Below is a small trained network, with its code and all its weights. Each question gives an input and a target symbol and asks what happens when units are switched off, that is, made to give their printed mean instead of their output.

import numpy as np


def w(rows, s, z=0):
    codes = np.array(rows[::2]) - 128.0
    scale = np.full(codes.shape[1], s)
    scale[-1] = z or s
    return codes * scale


def norm(h):
    return h / np.sqrt((h * h).mean(-1, keepdims=True) + 1e-5)


def f(y):
    return y / 2 * (1 + np.tanh(0.7978845608 * (y + 0.044715 * y**3)))


def softmax(a):
    e = np.exp(a - a.max(-1, keepdims=True))
    return e / e.sum(-1, keepdims=True)


def log_softmax(a):
    a = a - a.max(-1, keepdims=True)
    return a - np.log(np.exp(a).sum(-1, keepdims=True))


def net(x, mask):
    ids = ['δλξσφψ'.index(c) for c in x.split()]
    T = len(ids)
    res = E[ids] + P[:T]
    r = norm(res)
    for j in range(2):
        rows = slice(2 * j, 2 * j + 2)
        q, k, v = (r @ M[0][rows].T for M in (Q, K, V))
        z = softmax(np.where(np.tri(T) > 0, q @ k.T / 2**0.5, -1e9)) @ v
        o = O[0][rows]
        res = res + np.where(mask[j], z, o[:, -1]) @ o[:, :-1]
    y = f(norm(res) @ A[0][:, :-1].T + A[0][:, -1])
    res = res + np.where(mask[2:6], y, B[0][:, -1]) @ B[0][:, :-1]
    return log_softmax(norm(res)[-1] @ U[:, :-1].T + U[:, -1])


Q, K, V, O, A, B = {}, {}, {}, {}, {}, {}
E = w([
[178,107,119,111,94,90,193,99,141],'δ',
[173,82,191,181,86,148,37,149,100],'λ',
[50,102,121,72,62,235,119,68,163],'ξ',
[84,236,184,161,88,254,98,88,238],'σ',
[58,76,95,200,83,77,82,103,178],'φ',
[100,82,95,79,219,181,202,207,195],'ψ',
],0.0075)
P = w([
[54,107,201,148,201,203,6,125,105],'0',
[53,186,210,205,114,111,148,160,22],'1',
[79,188,170,186,75,114,126,156,30],'2',
[95,182,150,176,75,131,114,145,69],'3',
[163,133,102,176,94,125,85,123,132],'4',
[153,120,120,165,97,117,72,129,155],'5',
[149,134,141,196,110,123,67,136,139],'6',
[129,142,121,185,79,122,74,155,135],'7',
[131,135,154,194,79,94,69,165,168],'8',
[124,148,165,252,86,113,80,199,117],'9',
],0.0033)
Q[0] = w([
[160,191,178,112,22,99,102,20,15],'h0',
[3,197,146,141,121,79,181,170,114],'h0',
[101,92,127,246,22,153,41,113,213],'h1',
[107,168,137,211,83,121,110,145,125],'h1',
],0.005)
K[0] = w([
[59,89,95,121,169,197,2,118,147],'h0',
[222,2,158,48,139,157,125,93,155],'h0',
[205,151,78,85,65,65,193,102,114],'h1',
[169,109,81,108,114,97,151,64,153],'h1',
],0.0055)
V[0] = w([
[86,155,102,133,142,152,127,253,143],'h0',
[130,163,154,84,128,187,156,114,91],'h0',
[85,190,33,171,130,154,76,173,156],'h1',
[156,225,175,168,138,87,166,74,107],'h1',
],0.0058)
O[0] = w([
[120,118,51,106,113,154,83,217,209,175],'h0',
[156,57,126,134,115,76,113,123,108,5],'h0',
[141,162,102,142,154,2,116,117,65,136],'h1',
[84,123,92,190,129,165,88,100,165,80],'h1',
],0.006,0.0027)
A[0] = w([
[82,136,55,75,67,41,104,134,115,242],'n0',
[63,135,166,216,119,96,84,119,136,47],'n1',
[228,160,206,112,136,79,94,184,53,62],'n2',
[198,166,112,67,176,2,185,179,71,6],'n3',
],0.0048,0.0013)
B[0] = w([
[78,70,162,143,242,144,179,92,58,248],'n0',
[195,118,32,121,193,96,131,83,148,252],'n1',
[190,90,84,62,96,148,2,97,117,130],'n2',
[128,196,108,100,188,175,34,120,247,185],'n3',
],0.0044,0.0032)
U = w([
[47,79,219,80,120,202,168,85,65,196],'δ',
[166,122,142,127,50,106,252,155,113,27],'λ',
[204,96,153,91,93,120,32,123,77,255],'ξ',
[76,86,87,193,172,57,125,83,103,64],'σ',
[117,253,125,125,111,154,82,99,162,133],'φ',
[115,103,87,61,137,141,126,254,171,117],'ψ',
],0.0066,0.00083)

Each question gives the input, a string of symbols that net reads in full, and the target symbol t.
The units are the heads (2 rows each of Q, K, V and O) and the neurons (one row each of A and B). Each row of codes is followed by its name. A weight is (code - 128) times the scale printed after its matrix; where a second scale follows, it is the last column's (O, A, B and U).
mask holds one flag per unit, heads first, then neurons. A switched-off unit (its flag False) gives its mean, the last column of its rows in O or B, instead of its output. The means were averaged over made-up inputs and are rounded, as every weight is.
A unit's drop is (log p(t) with every unit on - log p(t) with that unit switched off) / (log p(t) with every unit on - log p(t) with every unit switched off).
The circuit of an input: a set's keep is (log p(t) with only the set's units on - log p(t) with every unit switched off) / (log p(t) with every unit on - log p(t) with every unit switched off). Starting from all 6 units, units are removed one at a time, each time the one whose removal leaves the highest keep (on an exact tie, the one counted first), for as long as the keep stays at least 0.8.
units of the circuit, in order: the units of the circuit, biggest drop first
most important unit: the unit with the biggest drop
top k neurons: the k neurons with the biggest drops, biggest first
heads that matter: for each layer, one digit per head in row order, 1 if its drop is at least 0.15 and else 0, layers parted by /
drop of u: that unit's drop, to one decimal
input φ φ δ φ φ, target φ: heads that matter	11
input ξ φ δ, target ξ: most important unit	h0
input σ ψ δ, target σ: units of the circuit, in order	[h0; n0; h1]
input ψ φ ξ δ, target ψ: heads that matter	10
input ψ δ φ φ φ ψ λ, target φ: units of the circuit, in order	[h1; h0]
input φ φ δ φ φ φ λ, target φ: heads that matter	11
input φ φ ξ ξ ξ ψ ξ δ, target ξ: units of the circuit, in order	[n2; h0; h1]
input ψ σ δ, target ψ: top 2 neurons	[n3; n1]
input φ φ φ ξ σ ξ φ σ ξ δ, target φ: units of the circuit, in order	[n3; h1]
input φ φ ψ ξ ξ φ φ φ δ, target φ: top 2 neurons	[n3; n1]
input φ ψ ψ λ δ φ φ ψ, target φ: top 2 neurons	[n3; n0]
input φ φ φ φ λ ψ φ σ δ ψ, target φ: drop of n0	0.2
input δ φ σ, target δ: drop of h1	0.4
input σ φ φ δ, target σ: units of the circuit, in order	[h1]
input δ σ λ σ δ ψ ψ ψ, target δ: drop of n0	-0.3
input δ φ ψ, target δ: drop of h0	1.4
